Below is a small trained network, with its code and all its weights. Each question gives an input and a class and asks what happens when units are switched off, that is, made to give their printed mean instead of their output.

import numpy as np


def w(rows, s, z=0):
    codes = np.array(rows[::2]) - 128.0
    scale = np.full(codes.shape[1], s)
    scale[-1] = z or s
    return codes * scale


def norm(h):
    return h / np.sqrt((h * h).mean(-1, keepdims=True) + 1e-5)


def f(y):
    return y / 2 * (1 + np.tanh(0.7978845608 * (y + 0.044715 * y**3)))


def log_softmax(a):
    a = a - a.max(-1, keepdims=True)
    return a - np.log(np.exp(a).sum(-1, keepdims=True))


def net(x, mask):
    res = np.array(x, float).reshape(1, 6) / 4 @ E
    u = 0
    for l in range(4):
        y = f(norm(res) @ A[l][:, :-1].T + A[l][:, -1])
        res = res + np.where(mask[u : u + 5], y, B[l][:, -1]) @ B[l][:, :-1]
        u += 5
    return log_softmax(norm(res)[-1] @ U[:, :-1].T + U[:, -1])


A, B = {}, {}
E = w([
[232,96,166,138],'x0',
[187,104,15,119],'x1',
[104,40,12,201],'x2',
[65,48,164,200],'x3',
[251,104,114,134],'x4',
[125,10,46,2],'x5',
],0.0054)
A[0] = w([
[88,8,144,108,72],'0.n1',
[91,88,230,207,3],'0.n2',
[224,171,121,52,53],'0.n3',
[130,222,76,253,202],'0.n4',
[101,31,109,116,42],'0.n5',
],0.0067,0.002)
B[0] = w([
[65,84,174,112,205],'0.n1',
[226,83,162,56,182],'0.n2',
[110,1,94,21,187],'0.n3',
[180,152,48,192,252],'0.n4',
[56,122,104,16,180],'0.n5',
],0.0054,0.0028)
A[1] = w([
[32,63,56,97,80],'1.n1',
[129,155,113,124,57],'1.n2',
[136,148,85,109,3],'1.n3',
[202,71,221,255,113],'1.n4',
[89,201,222,140,151],'1.n5',
],0.0076,0.00055)
B[1] = w([
[151,73,157,158,252],'1.n1',
[142,124,95,109,122],'1.n2',
[165,118,89,137,131],'1.n3',
[211,154,255,182,241],'1.n4',
[24,178,143,7,183],'1.n5',
],0.008,0.0039)
A[2] = w([
[127,176,157,103,59],'2.n1',
[100,92,85,65,214],'2.n2',
[175,132,156,186,9],'2.n3',
[64,254,146,125,203],'2.n4',
[157,77,132,131,2],'2.n5',
],0.0085,0.00057)
B[2] = w([
[96,111,125,99,153],'2.n1',
[199,125,150,193,250],'2.n2',
[128,217,120,200,194],'2.n3',
[2,218,64,42,226],'2.n4',
[142,173,217,161,178],'2.n5',
],0.0064,0.0026)
A[3] = w([
[132,88,39,150,8],'3.n1',
[155,89,201,185,78],'3.n2',
[254,75,71,206,138],'3.n3',
[2,33,59,155,3],'3.n4',
[227,111,160,87,114],'3.n5',
],0.0065,0.0017)
B[3] = w([
[95,149,161,107,142],'3.n1',
[177,109,151,145,169],'3.n2',
[60,225,106,108,252],'3.n3',
[100,81,200,254,185],'3.n4',
[232,133,104,134,182],'3.n5',
],0.0068,0.0042)
U = w([
[188,194,125,248,102],'0',
[133,73,29,188,1],'1',
[226,100,71,14,159],'2',
[128,209,25,184,145],'3',
[156,79,178,136,176],'4',
[27,213,157,44,178],'5',
[60,18,124,192,118],'6',
[185,185,249,137,83],'7',
],0.015,0.0073)

Each question gives the input, the list of numbers given to net, and the class t.
The units are the neurons (one row each of A and B). Each row of codes is followed by its name. A weight is (code - 128) times the scale printed after its matrix; where a second scale follows, it is the last column's (A, B and U).
mask holds one flag per neuron, layer by layer. A switched-off neuron (its flag False) gives its mean, the last column of its row in B, instead of its output. The means were averaged over made-up inputs and are rounded, as every weight is.
A unit's drop is (log p(t) with every unit on - log p(t) with that unit switched off) / (log p(t) with every unit on - log p(t) with every unit switched off).
The circuit of an input: a set's keep is (log p(t) with only the set's units on - log p(t) with every unit switched off) / (log p(t) with every unit on - log p(t) with every unit switched off). Starting from the 12 units with the biggest drops (on a tie, the unit counted first), units are removed one at a time, each time the one whose removal leaves the highest keep (on an exact tie, the one counted first), for as long as the keep stays at least 0.8.
circuit, biggest first: the units of the circuit, biggest drop first
top k neurons: the k neurons with the biggest drops, biggest first
top k neurons in layer l: the k neurons of layer l with the biggest drops, biggest first
drop when u is switched off: that unit's drop, to one decimal
input [-2,2,-7,1,1,-6], class 5: circuit, biggest first	(1.n5)
input [4,3,-4,1,2,1], class 2: top 2 neurons	(0.n3; 1.n4)
input [-3,5,4,1,2,4], class 6: circuit, biggest first	(3.n4; 0.n4)
input [5,3,0,1,-5,7], class 6: circuit, biggest first	(0.n2; 3.n4)
input [-8,-4,-5,6,8,-8], class 5: top 3 neurons	(1.n5; 2.n4; 1.n1)
input [6,7,-1,-8,-6,-5], class 2: top 4 neurons	(0.n3; 3.n4; 1.n4; 1.n1)
input [8,8,-7,-4,1,-6], class 2: top 3 neurons	(0.n3; 3.n4; 3.n5)
input [8,1,-2,2,-6,8], class 6: top 2 neurons in layer 0	(0.n1; 0.n2)
input [-1,2,0,-4,-8,3], class 6: top 2 neurons	(1.n4; 0.n4)
input [0,5,8,-1,-2,2], class 6: top 2 neurons	(3.n4; 1.n1)
input [3,0,-7,-7,4,-6], class 5: top 2 neurons in layer 2	(2.n4; 2.n2)
input [6,0,2,3,-1,1], class 7: drop when 1.n4 is switched off	0.2
input [-5,0,-1,-4,8,-6], class 3: drop when 1.n1 is switched off	0.2
input [-2,1,-4,0,4,2], class 2: drop when 0.n3 is switched off	0.1
input [7,-3,0,-8,2,-2], class 2: top neuron in layer 2	(2.n2)
